Here are made-up things, facts about them, and rows of numbers that follow some of those facts. Name the thing behind each unnamed row.

Some rows with their names:
[-26 -18   5 -43  -9  -2 -56  27  19   1   8  15  -2 -22   1 -20  -1  12
   0 -18 -30  49  -1   7 -23  25   1 -15 -10   3 -27 -38  31]: trifin
[ -5  14   3   7   1  -3 -32   8  12   2  -2  -8  -6 -12 -19  -3  20 -13
 -10 -10  -7  -9  -2 -21 -12 -14  25  14   9  16  -2 -14  -6]: studostis
[ -5  14   2 -12   5   6 -18  13  25   1  -7   0  -7   5 -15   1  19  -5
 -28 -18  -9   6  17 -16  -5  -5  -3   8   8  32   8 -18  -5]: pletrol
[-29  11   0 -37   6 -20 -25  20  23   8 -14   6 -13  -7   7 -12  14   1
 -34   5 -12  -3   6   2 -15   7  -9  -4  -4   9  -6 -22   3]: desugram
[ -8   2  30 -33  17  12 -34  22  10 -17  -3  -7 -22   7 -23  12   5  14
  13 -33  25  22  15 -37   9  19  13   5   0   7  -4 -20  12]: lokir
[  4   6  11 -27   3  10  -1  21  12  -8  -9  -2 -19  25 -14   7   8  11
  -5 -25   6 -11  16 -35   3  -5   0  12   6  29 -11 -10 -10]: grogun
[  8 -24  13 -32 -14  28 -27  30  13 -13  15   5  -5  15 -20  -2  -3  22
  26 -48 -18  35  11 -32  -8  11   7  -2  -1  28 -29 -25  17]: rudun
[-43  14   8 -11   3 -10   6   1  14  16 -42  10 -27   7   4  -5 -27  17
 -22 -15  -4  33  18  23 -13  -5  -7  25  20  27   1 -36 -16]: stero
[ -9   1   9 -43   5  28  -4  16 -28  -5   3  -6 -19  -4   6 -15  17  21
 -53  -4 -13  24   6  20  -9 -29 -16   8   2  21 -16 -35   8]: ferom
[-18  16  -9  30 -18 -12  -9   9  24  15  -4  11 -18  12 -22 -11   4 -10
  24 -15   5  -3   2  -2 -10 -32  23  25  23   4  -7  -5 -35]: klibima
[ 11 -18  -3 -24 -29  33   4  41  20  -8  36  10  -4  33 -18  -9  14  17
  36 -39  -9  17   9 -29 -10 -18  -6  -7  -3  21 -27  -3   2]: zozok
[-22  -4   1 -41  -4 -17 -30  30   2   4  -4   6  -4 -13   8 -21  12  13
 -15   7 -12  17  -2  15  -8   1 -11 -12   5   5 -11 -26   2]: mevun
[-11  -1  -2  24 -18 -22 -25   9  -3  12 -23   8  -9   0 -19 -15 -11   4
  31 -12  -5  18  -5  10   3 -22  27  24  42  16  -8 -24 -37]: nagre
[-40  -1  15 -42   8 -10 -62  18  29   2  -5  11 -18 -26  -3  -8  -2   4
 -15 -18 -13  38   8  -1 -23  34   7  -4 -15  -5 -17 -37  31]: sutrukam
[ -5   9  21   1  12  -1 -49  26 -16 -14  17 -19   5 -32 -22  -8  39  -3
  23   3  38  22 -13  -9  12 -13  24 -11  17 -19  21 -18   5]: kodro
[ -2  19  24 -28  17   8  -2  34   1 -18  10 -14 -18  18 -16   7  36  10
   9  -8  55 -10  11 -33  19 -14  -4  -5   5  -5  19   1  -8]: sema
[  7   5   8 -28   6   1   1  20  25  -6 -21  -8  -2  23  -6  10   4   7
 -15 -22 -10 -20  15 -46  -2   6  -7   4   6  48   0 -11  -7]: munok
[-36  -4  -8 -19 -21 -32 -13  25   9  17 -19  23 -18   8   6 -27  -9  18
  15   4  -3  23   2  35  -3 -10  -8   4  24   0 -14 -24 -29]: gegran

There are 3 kinds of fact about the things: δ, θ, ψ.
δ: belongs to class; θ: points at; ψ: is of sort
trago (δ a) (θ zagek) (ψ 962)
vopa (δ a) (θ nutrak) (ψ 962)
navim (δ a) (θ netrol) (ψ 962)
studostis (δ b) (ψ 647)
nedrak (δ a) (θ bosak) (ψ 701)
kegi (δ a) (θ tuklo) (ψ 962)
bigur (δ a) (θ lakle) (ψ 701)
klelak (δ a) (θ rabun) (ψ 732)
niram (δ a) (θ kebo) (ψ 962)
rabun (δ a) (θ tidra) (ψ 962)
trifin (δ a) (θ klapi) (ψ 701)
puvuplu (δ a) (ψ 962)
lakle (δ a) (θ trugel) (ψ 962)
nulabris (δ b) (θ sostus) (ψ 416)
stako (δ a) (θ zedak) (ψ 416)
grofu (δ a) (θ kodro) (ψ 647)
kogol (δ a) (θ rudun) (ψ 732)
bosak (δ a) (θ gega) (ψ 372)
grebril (δ a) (θ stero) (ψ 962)
botir (δ a) (θ fiplanin) (ψ 962)
nutrak (δ a) (ψ 701)
nagre (δ a) (θ papir) (ψ 647)
tovar (δ b) (θ trifin) (ψ 416)
teplor (δ a) (θ skobriflen) (ψ 701)
luti (δ a) (θ flerotek) (ψ 962)
stiflis (δ b) (θ noplozu) (ψ 962)
drikon (δ a) (θ fliklon) (ψ 701)
buzenek (δ b) (θ dotre) (ψ 962)
bapok (δ a) (θ flogro) (ψ 962)
mibrol (δ a) (θ pefal) (ψ 962)
bavom (δ b) (θ nemiklem) (ψ 962)
voseso (δ b) (θ grebis) (ψ 962)
nuklor (δ b) (θ flovas) (ψ 647)
nodru (δ b) (θ stoskebas) (ψ 701)
skobriflen (δ a) (θ refudo) (ψ 701)
trebre (δ b) (θ zava) (ψ 732)
tebrik (δ b) (θ drikon) (ψ 416)
zike (δ a) (θ paklaru) (ψ 647)
gega (δ a) (θ flagik) (ψ 962)
dotre (δ b) (θ tobrasa) (ψ 701)
skozu (δ b) (θ botir) (ψ 372)
guklol (δ a) (θ sustar) (ψ 372)
bolal (δ a) (θ brepen) (ψ 962)
refudo (δ a) (θ kegi) (ψ 962)
retri (δ a) (θ bigur) (ψ 647)
skidur (δ a) (θ nodru) (ψ 701)
luferos (δ a) (θ sistor) (ψ 732)
siple (δ a) (θ sutrukam) (ψ 701)
voplaza (δ a) (θ bolal) (ψ 962)
grogun (δ b) (θ klunel) (ψ 962)
skete (δ a) (θ klibima) (ψ 962)
pefal (δ b) (θ rubor) (ψ 647)
gage (δ a) (θ retran) (ψ 701)
zagek (δ b) (θ grofu) (ψ 962)
depli (δ b) (ψ 701)
fovon (δ a) (ψ 416)
brote (δ a) (θ sema) (ψ 701)
dulum (δ a) (θ truta) (ψ 962)
ferom (δ a) (θ susidra) (ψ 416)
truplok (δ b) (θ puru) (ψ 647)
vagreri (δ b) (θ menom) (ψ 962)
vagru (δ b) (θ boklu) (ψ 962)
boklu (δ b) (θ luferos) (ψ 962)
gegran (δ a) (θ fuvo) (ψ 701)
flogro (δ b) (θ kogol) (ψ 962)
pletrol (δ b) (θ veten) (ψ 372)
flovas (δ a) (θ vagreri) (ψ 732)
trudril (δ a) (θ tasos) (ψ 962)
stero (δ b) (θ bige) (ψ 416)
mevun (δ a) (ψ 701)
flufu (δ a) (θ gage) (ψ 647)
klunel (δ a) (θ pazus) (ψ 701)
lelin (δ b) (θ niram) (ψ 732)
rubor (δ a) (θ flelun) (ψ 732)
trugel (δ a) (θ fliga) (ψ 416)
drupludes (δ a) (θ trago) (ψ 732)
rudun (δ a) (θ tovar) (ψ 962)
drepok (δ a) (θ breskas) (ψ 732)
klapi (δ b) (θ kigro) (ψ 372)
dritrusko (δ b) (θ nagre) (ψ 962)
kigra (δ a) (θ teplor) (ψ 372)
grebis (δ a) (ψ 962)
nemiklem (δ a) (θ navim) (ψ 701)
zedak (δ b) (θ buzenek) (ψ 732)
truta (δ a) (θ siple) (ψ 647)
tasos (δ a) (θ zike) (ψ 732)
flagik (δ b) (θ difan) (ψ 962)
paklaru (δ a) (θ rogitres) (ψ 372)
lokir (δ b) (θ skidur) (ψ 962)
rogitres (δ a) (θ depli) (ψ 416)
bige (δ b) (θ zafum) (ψ 701)
susidra (δ a) (θ guklol) (ψ 962)
patol (δ b) (θ kidrek) (ψ 416)
fekle (δ b) (θ gritre) (ψ 732)
kloluzun (δ a) (θ pavas) (ψ 732)
tobrasa (δ a) (θ kloluzun) (ψ 732)
pazus (δ a) (θ studostis) (ψ 701)
netrol (δ a) (θ petum) (ψ 701)
flelun (δ a) (θ fuplu) (ψ 962)
pavas (δ b) (θ skozu) (ψ 701)
silil (δ a) (θ benis) (ψ 732)
sustar (δ b) (θ stako) (ψ 372)
tidra (δ a) (θ rogrik) (ψ 732)
nedon (δ a) (θ batram) (ψ 962)
desugram (δ b) (θ brada) (ψ 701)
flerotek (δ a) (θ grebril) (ψ 732)
retran (δ b) (θ patol) (ψ 372)
midrel (δ a) (θ klelak) (ψ 647)
tekli (δ b) (θ dropir) (ψ 701)
sistor (δ a) (θ stiflis) (ψ 416)
zafum (δ b) (θ guflas) (ψ 701)
flukla (δ a) (θ midrel) (ψ 701)
brada (δ a) (θ figebu) (ψ 962)
feflel (δ b) (θ guskes) (ψ 701)
batram (δ a) (θ tekli) (ψ 732)
flane (δ a) (θ drita) (ψ 962)
menom (δ a) (θ kigra) (ψ 962)
zozok (δ a) (θ flukla) (ψ 962)
sostus (δ a) (θ zozok) (ψ 372)
figebu (δ a) (ψ 962)
petum (δ b) (θ dudos) (ψ 701)
fliga (δ a) (θ nulabris) (ψ 416)
tuklo (δ b) (θ vopa) (ψ 962)
puru (δ a) (θ nastu) (ψ 701)
fiplanin (δ a) (θ stomon) (ψ 962)
papir (δ b) (θ nastosik) (ψ 372)
klugrar (δ a) (θ lokir) (ψ 962)
gritre (δ a) (θ luti) (ψ 701)
guskes (δ a) (θ dastom) (ψ 647)
stomon (δ b) (θ flane) (ψ 416)
dastom (δ a) (θ mizus) (ψ 701)
difan (δ b) (θ desugram) (ψ 701)
breskas (δ b) (θ fekle) (ψ 701)
fliklon (δ a) (θ feflel) (ψ 732)
fuplu (δ a) (θ voplaza) (ψ 416)
rogrik (δ a) (θ bapok) (ψ 372)
skufis (δ a) (θ dritrusko) (ψ 962)
stoskebas (δ a) (θ plozepun) (ψ 732)
drita (δ a) (θ voseso) (ψ 962)
noplozu (δ a) (θ pletrol) (ψ 962)
girak (δ b) (θ tebrik) (ψ 732)
brepen (δ a) (ψ 962)
mizus (δ a) (θ trebre) (ψ 372)
kidrek (δ b) (θ klugrar) (ψ 732)
nastu (δ a) (θ laklel) (ψ 647)
guflas (δ a) (θ skufis) (ψ 701)
nastosik (δ a) (θ beku) (ψ 372)
plozepun (δ a) (θ drupludes) (ψ 647)
dropir (δ b) (θ fovon) (ψ 962)
dudos (δ a) (θ silil) (ψ 962)
munok (δ b) (θ nuklor) (ψ 962)
sema (δ b) (θ nedon) (ψ 962)
fuvo (δ a) (θ skete) (ψ 962)
kebo (δ b) (θ girak) (ψ 732)
laklel (δ b) (θ mibrol) (ψ 962)
beku (δ b) (θ gegran) (ψ 372)
klibima (δ b) (θ lelin) (ψ 647)
sutrukam (δ b) (θ flufu) (ψ 701)
zava (δ a) (θ retri) (ψ 962)
kodro (δ a) (θ bavom) (ψ 647)
kigro (δ a) (θ dulum) (ψ 962)
veten (δ b) (ψ 372)
benis (δ b) (θ brote) (ψ 962)

Rows to name:
No name comes twice in this set of rows, the named rows included.
[-13  15  11 -43  14  32  -3   6 -22  -2   1  -4 -38   3   3  -9  21  11
 -76  -6 -10   4  15  12 -14 -32 -11  24 -11  18 -22 -30   7]	stomon
[  7   6   9 -28   6   3   1  20  20  -6 -19  -6  -5  23  -7  10   6  10
 -15 -22  -8 -20  15 -43   0   4  -4   5   6  43  -4 -11  -7]	laklel
[-14   0  -3   6 -19 -10  -8  15   7  10 -18  15 -12  21 -17 -12  -8  12
  18 -20  -4  34  14  17   9 -18   0  16  39  26   0 -24 -38]	nastosik
[-23 -12 -13 -35 -26   7 -25  38  29   6  32  21   1  -2   2 -27  16   8
  10 -11 -24  30   2   9 -30  -5 -15 -20 -14  -2 -26 -17  17]	flukla
[ 10  14   7 -27   9  27 -24   6 -17  -6   5  -3 -39  13 -21  -5  35  -1
 -66 -15 -11  -8  16  -5   1 -32   5  29   1  23 -25 -20 -11]	skozu
[  1  -7 -14  -7 -30  31  -9  32  32   0  41  14   6  13 -20 -15  25   1
  17 -33 -19  34  11  -6 -18 -22 -10 -10   1  19  -9 -10   4]	sostus
[ -5   1  10 -45   6  32  -5  15 -40  -7   5  -6 -24  -3   5 -17  23  22
 -62  -3 -14  19   7  24  -6 -35 -14  14  -1  20 -23 -35   6]	stako
[-13   1   8 -15  -1  22 -46  11  38  -2   9  10 -10  -6 -25   4   5  -3
  -6 -45 -22  44  19 -21 -20  17  14   7  -6  26 -10 -31  24]	klapi
[ -5  15  30 -30  21   8 -15  31   2 -19   8 -14 -19  11 -19  10  29  10
  13 -12  56   3  11 -33  20  -1   2  -5   4  -8  17  -6   0]	bavom
[-28  11  12 -41  11 -17 -32  42  -9  -8  14  -6  -4 -22   6 -20  42  10
  -1  26  39  18  -7  16  10  -7 -17 -30   5 -29  20 -16   6]	brote
[  1  -8  -2 -10 -27   6  21  34   5  -1   3  14 -17  46 -15 -11  -2  24
  41 -26  13   8  11  -7   9 -29  -6  10  25  18 -15  -3 -38]	niram

The same things again, as new rows of numbers:
Named rows:
[-33  21  -3 -10 -11  21  -6  -6  14  52   7   6  12 -33  -5 -13   1 -25
 -22   1  18  33 -56  35  24  -4  18   0]: rudun
[-19  38   3 -36 -33   5  14  18   1  19   3 -35  49  -9  36   4  14 -40
   9  13   4 -24 -47  32  12  32   3  -3]: nagre
[-27  44   5 -30 -28 -30  25   1  39  -1  11 -38  65 -30  17 -30  13 -39
  -2   2  14   1 -62   4   3  36  25 -12]: gritre
[-23  50  -8  34 -18  38  27 -37 -11  88 -42   1  46 -28  21 -41  12 -17
   5  13  13  19 -22   6   9  19 -18   1]: zagek
[-50  10  -1 -38 -50 -20  25 -30   9  50  -6 -54  26 -57   3 -46   3 -59
 -17  11   4 -41 -36  27   0   2  10 -16]: fuplu
[-26  15   0  24 -15  -7  27 -38  21  64   9 -13  22 -10   4 -18  27 -60
   4  -1  -3 -26 -25  15  24  10   4  -4]: tuklo
[-38  43  10 -13 -12  -1  13 -11  35  26  -2  -8  55 -58   1 -58  -9 -18
 -18  -4  19  48 -81   4   2  21  32   0]: gage
[-55   4   7 -14 -76   7  -5 -73 -10  60 -11 -29  35 -13  17 -15  -1 -28
 -34 -16   3   6 -30 -15  28 -30   2  -6]: nulabris
[-39  30   6 -26 -35  28  20 -15 -27  73 -34 -35  53 -62  25 -81 -14 -21
 -10  15  14   3 -44  26  -4  24  -9 -10]: drupludes
[-27  52   1 -41 -42 -31  21   1  26  -7  12 -42  70 -15  34 -18  15 -29
  -7   2  17   6 -49  -4  10  34  16 -13]: gegran
[-24  24  -3  26 -22  14  11 -33  11  60  -7 -11  38  -3   8  -8  22 -39
   1   6   5  -4 -28   8  19   8   1  -7]: flagik
[-37  39 -10 -44 -55 -36  15 -20  15   9  13 -44  60  -7  35 -34  12 -15
 -26  -5  31  22 -22 -14  18  17   6 -30]: drikon
[-32  14 -13 -12 -12 -24  31  -8  21  53  17 -26   6 -30   0 -35  22 -62
  -6  12  12 -29 -23  42  15  16   4 -17]: kegi
[-37  15 -15 -21 -34   3  -5 -19   2  54  12 -11   9 -10   8 -15   8 -19
 -31   1  28  27 -20  25  32 -12   3 -19]: zozok
[-29  15   4  15 -37  14  10 -40   2  58  -9 -18  39  -2  14 -21  16 -35
   8   9  -6 -15 -43  15   7   2  -8  -4]: pletrol
[-38  30  -3 -23 -30 -35  24 -17  37  20  11 -39  55 -36   7 -56   8 -32
 -17   1  23  12 -46   0   2  21  20 -25]: nedrak
[-31  14   8  15 -32  18   6 -34   5  57  -8 -22  49  -4  15 -20  13 -36
   1  -1   1  -5 -39   3  15   9   1  -8]: studostis
[-21  48  17   4 -30 -14  20 -21  38  -3   5 -26  83  -5  28  -2  21 -42
  11 -10  -6   0 -68 -24  13  34  25   5]: bige

Rows to name:
No name comes twice in this set of rows, the named rows included.
[-45  30  21  10 -40  42   8 -51  -3  66 -41 -10  52 -57   8 -30  -9 -32
 -10  -1 -10  11 -73   1   5  -2  13  21]	patol
[-16  44  -7 -18 -16   6  16  17  14  28   1 -22  36 -18  16   7  20 -44
   8  20   9 -19 -43  39  13  29   9  -2]	luti
[-34  17  -6 -13 -16  16  -8 -10  12  52  10   2   8 -25  -2 -14   3 -26
 -25   0  21  33 -46  32  28  -8  15  -6]	bapok
[-27  54 -18  -2 -12  27  28  -7 -12  79 -35 -11  31 -51  18 -55   4 -14
  -5  24  29  17 -23  34   1  25 -15  -9]	trago
[-13  50  -7 -23 -22   6  15  23   8  22   0 -22  41 -12  27  17  24 -42
  11  21   8 -20 -41  37  16  33   6   1]	skufis
[-37  37  23  23 -14  14   8 -41  37  30  -6   5  67 -35   1 -37  -2 -22
 -13 -20   2  53 -87 -23  13  13  33  13]	sutrukam
[-42  -3   8 -34 -37 -13  18 -16  -1  50   9 -51  33 -38  11 -57   1 -58
 -11   6   3 -36 -39  32   7  15   7 -21]	rubor
[-36  15 -18 -42 -62  -4   1 -23 -22  47   8 -32  23   5  33 -23   7 -11
 -20  14  22   3 -14  26  18  -8 -23 -25]	mizus
[-41  31 -10 -43 -57 -38  13 -28  13  16  17 -42  52  -7  30 -41   9 -11
 -34  -7  34  31 -18 -15  20   8   5 -34]	dastom
[-36  18 -11 -42 -56  -3   2 -15 -18  43   7 -38  32   3  35 -20   8 -17
 -22   5  26   5  -9  18  24   3 -14 -28]	guskes
[-34  15  -9 -16 -24   9  -8 -15   7  54  13  -2   8 -17   2 -15   4 -23
 -29  -1  24  31 -35  29  29 -10  10 -11]	rabun

Now the same things, written a new way:
Named rows:
[-47  40  66 -10 -13 -44 -12  11  -2  24 -43  28 -70  -2 -27 -83  -8  -3
 -13  25  22 -22 -35  11 -28  -8]: drupludes
[-14  60  43 -38 -16 -23  41 -45  -1  25 -21  30 -61 -19   9  -4   1  30
 -38   5  22 -25  11   2 -26 -11]: dropir
[-16  44  75  -9 -30  -4   5 -39 -13  48 -47  28 -70 -35 -35 -62  -6  15
  -8 -28  16 -49 -18  -2 -40 -38]: fovon
[-12  39  71 -10 -30  -7   8 -33 -15  45 -42  28 -70 -30 -37 -64  -5  16
  -3 -23  13 -49 -23  -1 -42 -33]: rogitres
[ -3  75  32 -34 -31  -6 -11 -42 -41  26  -2  17 -50 -43 -18 -26 -15  11
 -19 -15   9 -60  14 -15 -47  -9]: depli
[-28  31  70 -34 -28 -25  38 -43   3  44 -38  37 -70 -18 -19 -37  15  30
 -29   1  25 -31 -29  10 -23 -56]: voplaza
[ 12  41  -4 -17 -45 -14  51  -2 -35  -6   9  19 -69 -21 -18 -73 -11  15
  -6   9  16 -26   4  27 -47   6]: klibima
[-13  -1  27 -35 -60 -29  56  -8  -1  32 -33  21 -71   0 -20 -60  20  21
 -24  22  48 -32 -40  29 -30 -40]: skete
[-19  29  61 -11 -37 -22  14 -12 -14  32 -35  29 -67 -14 -41 -63   7  19
  -3   7  19 -38 -36   7 -33 -30]: drepok
[-31  50  44 -38  -3 -50  23 -13  -9   1 -16  27 -65   7   7 -18  -4  25
 -14  55  25 -11 -13   7 -15  12]: lokir
[-21  40  60 -11 -27 -14  24 -29 -24  24 -16  36 -73 -34 -37 -87  -4  17
  -5  -9   2 -27 -23  20 -40 -47]: zike
[-26  28  71 -35 -27 -23  38 -48   4  46 -39  36 -66 -23 -16 -36  15  30
 -31  -5  26 -32 -25  10 -24 -58]: vopa
[ -3  65  31 -17 -20 -11  32 -28 -33   0   6  30 -65 -32 -16 -52 -14  24
  -7  -1  -2 -23  10  10 -41  -5]: pefal
[-20  31  66 -26 -39 -16   9 -21 -18  37 -37  45 -72 -16 -28 -52  11  19
 -18   5  24 -49 -39   1 -45 -31]: kigra
[-16  20  16  -3 -60 -21  -7   8 -28  40  -5  21 -55 -26 -59 -76  14   3
 -37   4  24 -60 -43   3 -56 -30]: drikon
[-17  29  80  -4 -25  -7   9 -11 -40   3 -25  40 -69   4 -61 -37  12  34
  13  20  10 -36 -50  -1 -28 -47]: kogol
[-29  37  77 -17 -16 -23   8 -12 -41  -4  -7  39 -82  -9 -41 -83 -13  24
  27  31   2 -22 -45  21 -24 -41]: flufu
[  1  66  48 -39 -29  -5  19 -43 -21  28 -24  40 -66 -32   1 -12  -2  21
 -22 -13  13 -47  10 -11 -47   5]: veten

Which thing is each row?
No name comes twice in this set of rows, the named rows included.
[  4  49  29 -22 -35 -16  27 -12 -32   6 -16  21 -62 -11 -17 -34  -7  18
   0  16  18 -35   1   1 -33  11]	fekle
[-30  42  70 -12 -25 -17   7 -21  -2  40 -43  28 -66 -19 -32 -62  -3   4
 -24 -15  20 -39 -22   9 -35 -36]	batram
[ -4  55  16 -31 -39 -18 -11 -12 -51  11   7  17 -52 -25 -25 -37 -12  12
  -9  14  19 -53  -3  -9 -45   4]	breskas
[-14  74  29 -31 -28 -12 -18 -28 -38  22   0  18 -51 -33 -15 -33 -17   3
 -28 -13  15 -53  12 -12 -45  -6]	tekli
[-19  34  70 -28 -39 -13   7 -30 -15  44 -37  44 -73 -24 -26 -51   9  20
 -18  -5  18 -50 -33   0 -47 -35]	paklaru
[ -8  12  25 -39 -72 -15  -4  -8 -53  23 -20   9 -64 -17 -38 -83  -8   1
   9  13  42 -69 -36  15 -42 -42]	guflas
[-25  35  70 -22 -34 -10 -28 -13 -65   6  -6  34 -62  -6 -61 -46   1  26
  14  26  14 -58 -55  -9 -33 -56]	trifin
[-16  26  38 -32 -55 -19 -16 -11 -45  28 -14  17 -62 -20 -45 -75  -2   5
  -2  12  29 -63 -39   6 -43 -38]	gritre
[-18  30  73   8 -25  -6  14  -5 -29  10 -19  42 -64  -1 -66 -35  18  34
  -5   9   4 -35 -48  -6 -32 -46]	tidra
[-47  42  58 -26 -22 -41 -47   1 -35  22 -16  23 -65 -12 -39 -82 -12  -2
  -4  32  22 -48 -44   2 -34 -22]	skidur
[-14  17  31  13 -47 -23  26  11  -4  37 -26  26 -61 -15 -54 -72  20  13
 -34   1  18 -35 -37   7 -47 -20]	fliklon
[-27  19  80 -27 -21 -18  33 -23 -23   7 -21  47 -70  12 -42 -16  21  48
  -5  37  20 -25 -57   8 -13 -61]	rudun
[-46  39  71 -14 -14 -43 -10   5  -6  22 -39  27 -70  -1 -28 -79  -7   3
  -3  29  22 -25 -40  10 -26 -13]	stoskebas

